[ 14  -2  -4  27 -13 -26  51  -6  24  -5  34  -4 -17  25   8  14  -3 -26
  10  -3   1 -28  26 -16   1  21 -21  25]  <74> <54>
[-13  -3 -21  22   8  -1  10  -1 -10  -5  30 -14   9  -7   1  -1  12   3
   7   1  -2  -4 -26 -10 -13   9 -16   4]  <74> <53>
[-17   2 -14  14   8  -3  12   1 -14 -21  23 -17  15  -3  -5   1  19   1
  13  -4  -2  -8 -29   8 -24  10 -16  11]  <74> <54>
[-17   1  -2  11   6   6   2   3 -20   7   5 -18  10 -36  -9  -2  -1  -6
   0  -7  -5  15 -10  22  -8   6 -10  -1]  <75> <54>
[  4  -1 -10   2 -10 -13  46  -2   6 -16  44  -3  -5  22   5   9  10 -25
  20  -1   1 -33  -3   0 -18  27 -20  21]  <74> <54>
[-19  -9 -11  18  -7   3 -28   3 -28  11   8 -13  16 -44   1  -8  24  58
  10  13  -3   5 -47 -21 -23 -10  13  -3]  <74> <53>
[  8   3  -4 -27 -15 -11  12  -3   9 -25  18   2   1   3   8   3  17   2
  15  -8   0 -22  -2   3 -20  15 -14   8]  <78> <54>
[ 34   3   8  14 -23 -23  86   1  45 -16  48  -7 -38  32  10  11 -26 -90
   6 -12   6 -29  77   6   8  35 -34  25]  <75> <54>
[ 42 -16  32  29  36 -54  74 -33  44   9  54   9 -13  44   6  17 -10 -51
   0 -32   6 -43  55 -37   4  48 -40  38]  <74> <59>
[ -4   8   2  -8 -25  -8  34   7   9 -21   6 -14  -4 -11  -2   0  -8 -25
  16 -12  -1   8   7  28   0  -6 -11   3]  <75> <54>
[  3 -15  -6  -6   1 -14  40 -10   4 -11  40 -11  11  -4   0   3   9  -7
  11 -10   0  -2 -17  -5 -15   5 -11  14]  <78> <54>
[ -6   8   8  34 -10 -21  32  -9   7  -9   0 -11 -14  -7  -5  -5 -10 -11
  14 -16   0  -2  31   7   9  13 -23  24]  <75> <59>
[ -3   4  -9  24 -20 -17  39   3   8 -13  35 -15 -12   6   2   6   3 -20
  18   3  -2 -16   9   1  -9  19 -15  19]  <78> <54>
[ 26  -5  -7  13  15 -26  76  -8  31  -7  72  -1 -12  49   7  14  -7 -75
   3  -9   6 -39  23 -12  -2  38 -26  19]  <74> <54>
[ -3  -9  -4   6 -23 -13   4   1  -9  10  21  -6  10 -25   3  -3  12  34
  24   2  -5  -9 -28 -19 -20  -7   1   3]  <74> <59>
[  8  -3 -12 -11 -22  -7  31   6   9 -22  42  -7  -3   5   6   3  13 -22
  14   8   0 -22 -13   9 -19  14 -11   8]  <74> <54>
[ -4   7  -9  13 -21 -18  31  -6   8 -33   9 -11  -7  13   5  -1   1 -10
  14  -5  -6   2  10   3   9  -4 -13   8]  <83> <54>
[ 10  -7   1  13 -38 -33  56  -7  13  -2  44  -1  -9  13   7   8  10   2
  28   2   2 -26  -8 -24 -15   5 -13  20]  <74> <53>
[ 14  -5   5   5   4 -18  39 -23  16 -23  25   6   5  30   5   2   4  -8
  13 -10   4 -23  -2 -13  -5  14 -25  20]  <74> <53>
[-10  -6  -9  28  -2 -12 -18 -14  -4  -3   5  -8   8 -28   2  -6  21  65
  20   7  -3   1 -16 -33  -6  -7  -8  16]  <74> <59>
[  3 -11  -3  20   0 -21  26 -15   6   4  29  -3   5   6   3   1  11   9
  13  -5  -1  -8 -11 -30  -7   8   2  14]  <74> <54>
[ 10 -11  -4  11 -38  -6  16   8   3   9  24   0 -13  -5   8  -1   5   4
  11  15  -1 -10  -5 -25  -2  -9   8  10]  <74> <53>
[ 12  -2  -2  18  -7 -24  31 -21  28 -12  29   3  -7  37   9   6   8  -3
   9   0   1 -20   3 -26   0   4 -18  22]  <74> <59>
[ -5  -5  -5   6   1  -3  25  -6   0   3   5 -14   7 -10  -7   0 -10 -12
  -8 -14   3  26  -3   9  11 -22  -3  -3]  <75> <54>
[  5   7  10 -30 -16 -18  53 -13  35 -35 -16   0  -9  44   3   0 -17 -40
  -4 -24   1  24  14  29  31 -27 -17   2]  <75> <54>
[  0  -1 -13   5   7 -16  42 -11  17 -30  34  -9   2  39   9   3  14 -16
  14  -4  -1 -12 -21 -11  -1   7 -15  15]  <78> <54>
[ -9  16   4  29 -20  -6  17   4  10  -9 -10  -7 -26  -4  -2   1 -20 -41
   1  -4  -1   2  56  24  18  13 -18  15]  <75> <54>
[-14  13   1  42 -18 -11  16   2   5  -4 -13  -9 -20 -10  -9  21 -16 -23
   7  -8  -1   1  47  16  22  12 -18  21]  <75> <53>
[  2  -9 -12   6 -10 -14  36 -15  14 -12  23  -3  -1  35   8   2  10 -10
  19   0  -1  -9 -12 -15   3  -4  -8  12]  <74> <54>
[ -7  -2   3  15  -5 -11  23   0   8  -5   0 -18  -8 -18  -2  -3 -10 -11
   1 -16   1  23  17   8  13 -16  -6   5]  <75> <54>
[ -5   4 -11   9 -27  -6  16  -3   4 -15  12  -3  -8  22   4  -1  10   2
  12  14   0  -9 -20 -10   0 -10   2   5]  <74> <53>
[  2  -1  -7  24  17 -21  32  -5  -9   3  44  -8   3 -10  -1   9  11  -9
  17  -4  -2 -29  -5  -8 -26  38 -16  18]  <74> <59>
[ -8  -2 -10   8 -13 -14  30  -3  -3  -6  34 -22   6 -20  -1 -16   6   7
  12  -5  -6  12 -21   0 -11  -7  -4   7]  <83> <59>
[-18  -5 -12  27 -30  -1  -2   7 -10   4  10 -19   6 -38  -6  -9   9  37
  18   8  -6  16 -17 -17  -9 -21   7   6]  <83> <59>
[-11   3 -15  18  26  -2   4   0  -9 -15  23 -13  16   1  -1   5  14   0
  10   4   0 -12 -15  -2 -14  21 -12  16]  <74> <54>
[  0   1 -18   2  -4  -1  27   4  -8  -9  37  -5   9  10   4   4  10  -5
   9   5  -1 -17 -23  -2 -40  17  -8   3]  <74> <54>
[  7  20  16  39 -23 -13   5  -6  22  -7 -25   2 -33   6  -1   7 -29 -32
   2 -11   3  -4  87  20  31  19 -22  28]  <75> <53>
[  7  12   2  45  -7 -17  40   8   8   6  35 -17 -31 -23  -2   9 -21 -51
   9  -7   0 -27  69  10 -15  48 -30  20]  <75> <54>

[-42 -52 -26  27  21 -20  -7  15   0  50  -7   1 -11  29  -2   9 -12   8
 -25  -7   0   0  -4   0  25   3  12   2]  <245> <19>
[ 34 -25  -3  28 -28  -5   0  -6 -11   4   4  12 -18  19 -10  -1  30 -33
  -6   4  -3  -1   5  -2  21  21   1  -2]  <248> <26>
[-16 -53 -16 -22   6  -2  16  31  -2  11   1   6 -36  32  -1 -39 -13   7
  11   0   3 -16   5   9   9 -13  26  27]  <248> <19>
[-12 -22  -8  12  12   5   2  15  -2  21  -1  -9  -5  16   2 -27  -7   0
  -7 -13   2   0   4 -13   7  -8   1   7]  <244> <19>
[ -7 -30 -12  14  17   0   3  19   3  38   0  -2 -39  12   6 -24 -13  10
  -8   7   3   1  -3 -12   8  -6   1  15]  <245> <25>
[-29 -58 -16  26  17  -7  19   8  -5  62  -1   3 -35  25 -17  13  13   4
   4  31  12   9  -3  16  19  -1  18  17]  <245> <18>
[  4 -36 -23  43   2  -5  -5  10   4  11   0  -5 -52  10   5 -11 -15  -3
 -21  -1  -2  10   1 -22   9   7   2   9]  <245> <25>
[ 20 -54 -31  21  -3  -1  -5  21   6  19   2  14 -57  13   9 -17 -14   0
 -19 -19   1  -1   2 -25   5  12   6  19]  <252> <25>
[-26 -53 -10  15  16  -2  -3  25   0  32  -1  -1 -11  27   8 -28  -7   6
 -16 -21  -1   0   6  -8  17   2  -5   5]  <244> <19>
[-22 -33  -2 -23  19   3  20  17  -1  11   5  -8 -43  12  -8 -46 -13  22
  23  18  13 -11  -7  18 -15 -33   7  22]  <252> <25>
[-42 -88 -38  53   4 -24 -13   9  -7  69  -4  14 -26  51 -22  48  25 -17
 -17   7   2   9 -12  23  49  20  24  12]  <245> <18>
[  4 -54 -32  19   3  -8  -3   5   3  29  -5   5 -44  28   2  -1  -5  -5
 -12   0   0  -3   1 -11  10   5  10  18]  <248> <25>
[-28 -56 -35  36   4 -18  -8   3   2  23  -3  16 -11  34  -6  24 -13  -2
 -30 -23 -11  -5   5  -3  19   6  13  17]  <252> <25>
[-15 -39 -13   3  18  -3   0  19  -9  22   1   5 -46  27  -2 -18  -9  12
  -9   4   7  -7   0  -1   3  -2   5  22]  <252> <25>
[-10  -4 -19  19  10  -9  -8  26   9  23  12  -8 -32   6   7 -13 -11   3
 -23  -3   3  -1   1 -17  14  -5  -1   6]  <245> <19>
[-52 -87 -42  22   2 -15  -4  19   3  31  -4  -5 -31  37  -3  -3 -11   9
 -13 -15  -1   2  -7  11  20  -1  20  32]  <248> <25>
[ 30 -18   2  36 -14  -6  -2  -6  -2  27  -1  19 -10  31  -7  38   6 -21
  -2  15  -3   5   3   4  18  20 -19   7]  <252> <26>
[ 11 -41  -9  25  -8 -10  -8   5  -1  31  -3   8 -16  27   2  13  12  -9
 -14   0  -4   5   2  -8  22  19  -5   8]  <244> <18>
[-13 -57 -22  -5   0  -3  -6  10  -2   8  -1   5 -36  15   3   7 -17   2
 -23 -15  -4   0   8  -5   5   3   4  20]  <252> <25>
[  6 -68 -45  63  -4 -17 -11   6   8  32   0  15 -47  32   7  20 -13 -12
 -37 -13 -13   5   6 -28  16  18   6  19]  <252> <25>
[ 13 -37   5  14   5   2   7  21   1  29   4   3 -84  13 -13  -3  10  -7
   0  31 -19  -2   3   5   5  14  -1  14]  <252> <18>
[-31 -76 -33  31  17 -20  -6  18   2  65  -2   6 -41  34  -9   8  -9  -1
 -24   1   4   7  -6  -2  26   9  15  31]  <245> <25>
[-37 -56 -21  20  13 -11  -4  15  -2  43  -1   2  -8  34  -1   0 -17  13
 -21 -21  -3  -8   0  -7  12  -2   6  17]  <252> <19>
[-23 -65 -28  30   0 -18 -18  25   0  41  -3   7  14  40   7   7  -4  -7
 -43 -48 -11   5  10 -16  38  20   3   4]  <244> <19>
[ -3 -50  -4  25 -31   4   0   7  -8  11   1   6   2  28 -12  -7  30 -13
  -1 -19  -7  -3   2   8  20  11   3   3]  <244> <26>
[ 51  18   6 -42   2  19  14  38  10 -27  12  -9 -57 -19  13 -97 -22  14
  22   9   8  -6   1 -29 -35 -19  -1  12]  <244> <19>
[-47 -73 -22  25   0 -10   1   3  -2   5  -4   6 -12  45  -4  -2   1   4
  -8 -24  -5  -7  -2  18  13  -7  11  10]  <244> <25>
[-64 -85 -38  28   3 -49  -4   9  -1  11   1  -7 -12  38 -11  -1   0  -7
 -17 -29  -1  -5  -1  12  28 -11  23  10]  <244> <25>
[ 16 -35  -9  15  -1   1  10   5   3   7  -3  11 -45   7   2 -14   6 -10
  -2  15  -3  -4   4   2   2  -1  -5  13]  <252> <18>
[-14 -27  -4  19   0  -1  -1   2  -3  17   1   0 -33   7 -14   8  16  -7
  -8   9   0   5  -8   8   9   6   5   6]  <245> <18>
[ -5 -69 -22  -2 -18   2  13  16  -8   1   8   3 -63  28 -13 -30  15 -12
  13 -12   2  -5  -2  15  12   0  18  19]  <244> <18>
[  4  -9  -6  33  -4   2  -5  -9  -9  24   4   4  -6  20  -7   9  29 -20
   2  14   7   8  -7  10  26  10   1  -2]  <244> <26>
[ -3 -24 -12  19  17  -7   0  23   5  28   4   4 -28  34   1 -24 -16   0
 -11  -4  -3 -11   4 -18   7   1   0  19]  <252> <19>
[-19 -52  -2  23   4 -13  -7  14   1  41  -3   7   6  56   4   8  -3  12
 -26 -19  -9  -8   5 -14  22   6   1   4]  <252> <19>
[  4 -22  -1  39 -10   5  -8   8   5   8  -2   9  -4  23   9  -4   4 -12
 -27 -25 -14  -5  19 -23  17  14 -21   4]  <248> <19>
[-21 -34 -12   7   6  -4   8  19  -1  27  -2  -2 -33  29   3 -35  -8   1
 -10 -18   0 -13   2   6   9  -9   2  14]  <244> <19>
[  1 -48 -27  40   7 -13  -3  14   7  35  -1   5 -46  11   6  10 -18   0
 -29  -9  -8   9   2 -23   0  12   4  16]  <245> <25>
[-12 -51 -16  18   7  -7  -4  32   0  25  -2   1 -19  29   8  -7 -16   0
 -21 -22   2  -5   8 -11  11   5  -3   7]  <248> <19>
[ 33 -12  -2   0 -25   1   5   6  -4  -8   3   7 -12  16  -3 -30  21 -14
  11   4  -4   1   0  -1   8  17  12  -1]  <244> <26>
[ 18 -43  -8  50  -7  -6  -4  -3   0  32  -3  17 -40  23  -8  21  15 -25
 -13  18  -2   4   6  -3  21  22   0  10]  <252> <18>
[ 38 -18 -15  46 -23  -3  -8   2   4   3   7   4 -49   3  -4   2  30 -40
 -17   2  -9  17   6 -18  12  27   7   1]  <244> <18>
[ 32 -12  -1  16 -19   0   5   1  -3  23   4  21 -20  36  -6  11  19 -17
   8  26   0  -2   4   6  12  16  -6   9]  <252> <26>
[  5 -35 -16  20   6   2   8  20   8   1  -6  -2 -35  20  10 -39 -13  -9
 -19  -9  -2  -1   7 -20   4  -1 -11  11]  <248> <19>
[-17 -29   1  -5  21   2  12  36   1  44   2  -5 -40  21  -4 -27 -17  14
  -4  11  11 -10   1   3   8  -8  -2  11]  <245> <19>
[-24 -31 -15  12  11 -13  -4   9  -4  28   1  -5 -16  26   2   7 -16   1
 -18 -10   2  -9   6  -4  15   3  -2   8]  <252> <19>
[ 31 -18  -5 -13 -14   5  17  15 -11 -24  11 -10 -79 -10  -6 -64  18 -15
  22  29   7  -5  -4   3 -16  -7  10  14]  <244> <18>
[ 35   4   7  18 -12  12   2  -3  -2  10   5  -4 -35   0  -7 -21  26 -15
  20  31  -6   6   2   2  -2   9  -5   1]  <244> <26>
[-22 -44  -2  26   5  -2   8   7  -9  36   1  12 -74  40 -15  -8  20 -13
  -6  29   8  -8  -2  18  20   7  -1  26]  <252> <18>
[ 38 -19   4   9   8   7   7  23   9  12   6  -4 -94  -8   1 -33  -3   1
   7  44   5  12   3  -9 -11  -2   2  15]  <245> <18>
[-10 -39 -13  27  10  -4  -6  17   5  19   3   4 -49  21   2  -6 -10  -4
 -28  -9  -4  -6  11 -15  14   9 -11  13]  <252> <25>

[ -5  17  -1 -36  18  27   5  -7  -2  12   4 -12  -1  15  -5   7 -28 -21
 -12  -3 -21  26 -37  41  -3  -1  -7   0]  <223> <30>
[  3  38   6   1   4  15  -9  -2  -8 -10   4  11  -4  12  -7  -1 -28  12
 -16  -1   9  32 -16  52   7 -15   4   0]  <231> <30>
[ 20   6  -2  -2  -7  16  -6   1   1   9 -10   5   6  -4   1  11  22  19
   1   3   9  26 -22  62  16 -20   2 -17]  <227> <28>
[ 12  39  -7  -6   4  28  -3  -7 -18  -9  -7  -1 -17  16  -3   6 -25  12
 -14   2  11  43 -21  95  17 -20  -2  -5]  <223> <30>
[  1  11   5  -2   8  19 -19   5 -14 -10 -15  21  -7  18  -1  16  -5   9
 -14   6  23  31 -25  62  -3 -20   6 -13]  <227> <30>
[  9   6   7  -2  -3  19 -13  12 -13  -5 -14   3  -9  13  -3   8   9  30
  -5  -2  18  26 -28  54   1 -11   9 -20]  <227> <28>
[ 11  25  -7 -18  10  27 -15   6  -8   1 -16   8  -7  15   1  24  -5   8
 -10  -5  -8  33 -46  50   5 -24  -2 -24]  <227> <30>
[ 14  29   8   0   2   8 -23   4 -22 -14 -35  13 -26  24   2  14  53  19
 -10   4  -5  12 -13  48 -17 -12   6  -6]  <229> <30>
[ 17 -38  12  -2 -28  11  -7   6 -18  -1 -42   6   4 -10   2   9  59  45
   3   3   2  11 -22  33 -31  -8  -4 -23]  <227> <28>
[ 16  16   0  -3   8  10 -14  -2 -20  -2  -3   2  -8  16  -1   2 -12  37
  -7   9  19  19 -26  66  -6 -10  12 -11]  <231> <30>
